Below are the code and all the weights of a small trained network. Each question names an input and a target symbol and asks about switching units off, where a switched-off unit gives its printed mean instead of its output.

import numpy as np


def w(rows, s, z=0):
    codes = np.array(rows[::2]) - 128.0
    scale = np.full(codes.shape[1], s)
    scale[-1] = z or s
    return codes * scale


def f(y):
    return y / 2 * (1 + np.tanh(0.7978845608 * (y + 0.044715 * y**3)))


def softmax(a):
    e = np.exp(a - a.max(-1, keepdims=True))
    return e / e.sum(-1, keepdims=True)


def log_softmax(a):
    a = a - a.max(-1, keepdims=True)
    return a - np.log(np.exp(a).sum(-1, keepdims=True))


def net(x, mask):
    ids = ['ΓΔΘΛΣΨΩβεζημξπτ'.index(c) for c in x.split()]
    T = len(ids)
    res = E[ids] + P[:T]
    u = 0
    for l in range(2):
        q, k, v = (res @ M[l].T for M in (Q, K, V))
        z = softmax(np.where(np.tri(T) > 0, q @ k.T / 2**0.5, -1e9)) @ v
        res = res + np.where(mask[u], z, O[l][:, -1]) @ O[l][:, :-1]
        u += 1
        y = f(res @ A[l][:, :-1].T + A[l][:, -1])
        res = res + np.where(mask[u : u + 4], y, B[l][:, -1]) @ B[l][:, :-1]
        u += 4
    return log_softmax(res[-1] @ U[:, :-1].T + U[:, -1])


Q, K, V, O, A, B = {}, {}, {}, {}, {}, {}
E = w([
[165,117,203,49,193,142,203,82,109,127,116],'Γ',
[157,107,147,171,106,148,60,161,99,207,154],'Δ',
[47,167,188,139,124,137,97,76,175,194,113],'Θ',
[151,93,84,160,212,91,142,103,70,91,167],'Λ',
[108,82,80,98,119,139,100,140,68,72,138],'Σ',
[142,79,139,113,82,159,37,185,142,210,66],'Ψ',
[128,83,177,74,167,48,133,165,135,136,100],'Ω',
[59,196,109,134,113,86,210,117,129,118,77],'β',
[77,126,75,206,205,130,143,69,46,149,125],'ε',
[84,67,100,179,56,161,94,128,167,135,208],'ζ',
[4,196,138,101,234,134,52,224,121,143,141],'η',
[117,210,90,62,127,180,231,201,145,115,190],'μ',
[121,200,110,168,117,69,160,163,110,173,228],'ξ',
[70,111,219,143,43,141,174,182,100,117,142],'π',
[99,118,106,92,40,86,185,154,221,139,57],'τ',
],0.015)
P = w([
[206,176,221,154,211,124,112,141,98,39,163],'0',
[113,157,194,149,225,97,132,143,102,94,175],'1',
[96,116,176,164,185,99,134,176,85,109,152],'2',
[92,113,132,134,103,75,123,134,60,116,137],'3',
[25,147,111,143,127,128,93,180,71,110,138],'4',
[60,153,107,106,82,141,85,171,36,118,154],'5',
[63,139,81,106,53,151,83,152,2,140,130],'6',
],0.006)
Q[0] = w([
[46,139,181,39,146,75,116,155,2,161,176],'0.h1',
[223,127,55,65,126,120,94,107,249,65,132],'0.h1',
],0.0054)
K[0] = w([
[2,108,88,105,35,210,130,242,57,126,132],'0.h1',
[213,151,119,194,236,71,137,91,162,173,100],'0.h1',
],0.0046)
V[0] = w([
[135,66,171,181,121,107,64,77,141,222,173],'0.h1',
[169,240,46,104,253,94,117,85,215,231,98],'0.h1',
],0.0045)
O[0] = w([
[186,149,199,119,96,135,52,103,96,198,201,101],'0.h1',
[255,220,138,135,87,197,126,181,92,104,74,3],'0.h1',
],0.0087,0.0065)
A[0] = w([
[120,132,189,24,140,88,57,200,172,118,48,166],'0.n1',
[137,174,95,154,135,87,200,44,75,110,58,173],'0.n2',
[105,145,129,227,187,111,154,155,54,196,233,192],'0.n3',
[109,143,146,3,127,112,191,171,165,147,146,255],'0.n4',
],0.0057,0.0026)
B[0] = w([
[128,109,137,125,141,115,119,106,110,254,81,167],'0.n1',
[109,162,179,173,150,152,113,112,146,110,67,151],'0.n2',
[150,98,112,218,103,66,79,134,110,109,119,255],'0.n3',
[82,88,123,221,66,186,176,160,87,134,131,238],'0.n4',
],0.0097,0.006)
Q[1] = w([
[164,183,56,39,160,146,125,88,180,81,154],'1.h1',
[1,74,147,244,118,109,144,86,70,132,126],'1.h1',
],0.0062)
K[1] = w([
[170,102,232,147,223,140,161,14,128,111,170],'1.h1',
[49,56,1,82,23,151,98,190,150,151,134],'1.h1',
],0.0039)
V[1] = w([
[115,138,178,86,250,103,112,94,30,108,110],'1.h1',
[121,133,177,88,78,155,150,118,195,253,40],'1.h1',
],0.0045)
O[1] = w([
[43,135,174,55,182,74,124,95,10,131,128,4],'1.h1',
[130,93,118,188,154,121,172,116,116,188,65,64],'1.h1',
],0.011,0.0037)
A[1] = w([
[129,152,212,114,135,178,15,17,237,129,9,241],'1.n1',
[122,57,131,143,139,3,181,159,89,52,160,119],'1.n2',
[105,72,139,48,183,114,100,135,220,248,73,253],'1.n3',
[137,117,132,155,82,143,90,35,176,157,218,219],'1.n4',
],0.0043,0.0015)
B[1] = w([
[149,180,131,143,39,160,145,134,160,202,167,137],'1.n1',
[153,158,76,117,96,108,196,66,115,96,174,254],'1.n2',
[158,147,71,137,78,173,147,97,72,140,171,176],'1.n3',
[142,146,226,134,139,83,150,155,254,138,148,194],'1.n4',
],0.0086,0.0063)
U = w([
[150,68,200,82,186,191,219,86,137,136,137,157],'Γ',
[188,55,181,121,119,113,41,188,191,102,126,113],'Δ',
[91,225,223,137,123,147,132,101,184,166,121,4],'Θ',
[211,145,111,132,158,113,123,91,112,58,129,43],'Λ',
[115,95,77,2,127,132,84,120,133,72,153,227],'Σ',
[201,82,92,151,99,156,141,104,149,164,73,88],'Ψ',
[163,80,100,90,123,106,158,114,75,198,140,92],'Ω',
[79,229,151,117,107,112,145,106,153,119,56,128],'β',
[80,176,111,177,155,125,50,87,81,125,97,85],'ε',
[96,55,174,124,135,110,143,109,214,112,173,89],'ζ',
[69,117,165,114,197,153,93,190,85,145,109,139],'η',
[159,194,89,119,109,199,134,204,152,81,167,193],'μ',
[189,212,123,128,75,58,119,202,126,115,142,80],'ξ',
[42,62,128,108,73,135,113,93,127,88,187,152],'π',
[167,79,73,164,112,164,173,191,190,115,96,186],'τ',
],0.0056,0.0021)

Each question gives the input, a string of symbols that net reads in full, and the target symbol t.
The units are the heads (2 rows each of Q, K, V and O) and the neurons (one row each of A and B). Each row of codes is followed by its name. A weight is (code - 128) times the scale printed after its matrix; where a second scale follows, it is the last column's (O, A, B and U).
mask holds one flag per unit, layer by layer, with each layer's heads first. A switched-off unit (its flag False) gives its mean, the last column of its rows in O or B, instead of its output. The means were averaged over made-up inputs and are rounded, as every weight is.
A unit's drop is (log p(t) with every unit on - log p(t) with that unit switched off) / (log p(t) with every unit on - log p(t) with every unit switched off).
The circuit of an input: a set's keep is (log p(t) with only the set's units on - log p(t) with every unit switched off) / (log p(t) with every unit on - log p(t) with every unit switched off). Starting from all 10 units, units are removed one at a time, each time the one whose removal leaves the highest keep (on an exact tie, the one counted first), for as long as the keep stays at least 0.8.
circuit, biggest first: the units of the circuit, biggest drop first
unit that matters most: the unit with the biggest drop
k most important neurons: the k neurons with the biggest drops, biggest first
top k neurons in layer l: the k neurons of layer l with the biggest drops, biggest first
drop of u: that unit's drop, to one decimal
input β τ β, target τ: unit that matters most => 1.h1
input ε Γ ε, target ε: 4 most important neurons => (0.n2; 0.n3; 1.n4; 0.n4)
input Ω μ Δ Θ Ψ, target Ψ: circuit, biggest first => (0.n1; 1.h1)
input μ Λ η ε ξ, target ξ: circuit, biggest first => (0.n3; 0.h1)
input Ω Λ Λ, target Λ: 4 most important neurons => (1.n2; 0.n3; 0.n4; 0.n1)
input ζ Ψ μ Δ Θ Λ Θ, target Θ: circuit, biggest first => (1.n1; 0.h1; 1.n4; 0.n4)
input π τ π Ψ, target Ψ: circuit, biggest first => (1.h1; 0.n1)
input π τ β, target τ: circuit, biggest first => (1.h1; 0.n4)
input Λ Λ ξ π π Θ, target ζ: circuit, biggest first => (0.h1; 1.n4)
input μ ε ζ, target Δ: top 3 neurons in layer 1 => (1.n4; 1.n2; 1.n3)
input Δ τ τ, target Ψ: top 2 neurons in layer 1 => (1.n3; 1.n4)
input η π β ξ τ Γ, target τ: circuit, biggest first => (1.h1; 0.n4)
input π Λ Ω, target Ω: circuit, biggest first => (0.n1; 1.n3; 1.h1)
input ξ μ Λ μ μ Γ, target τ: unit that matters most => 0.n4
input Ω π Γ Ψ η Ω Ψ, target Ω: 2 most important neurons => (0.n1; 1.n3)
input β η Ω, target Ω: top 2 neurons in layer 0 => (0.n1; 0.n2)
input Λ ξ Γ ζ, target Δ: top 2 neurons in layer 1 => (1.n4; 1.n2)
input ζ Ω Δ, target Δ: 2 most important neurons => (0.n3; 1.n4)
input Ψ ε η μ τ ξ, target τ: drop of 0.n3 => 0.1
input ε Λ ξ, target ξ: unit that matters most => 0.n3
input π ξ Σ Γ, target π: drop of 0.h1 => 0.3
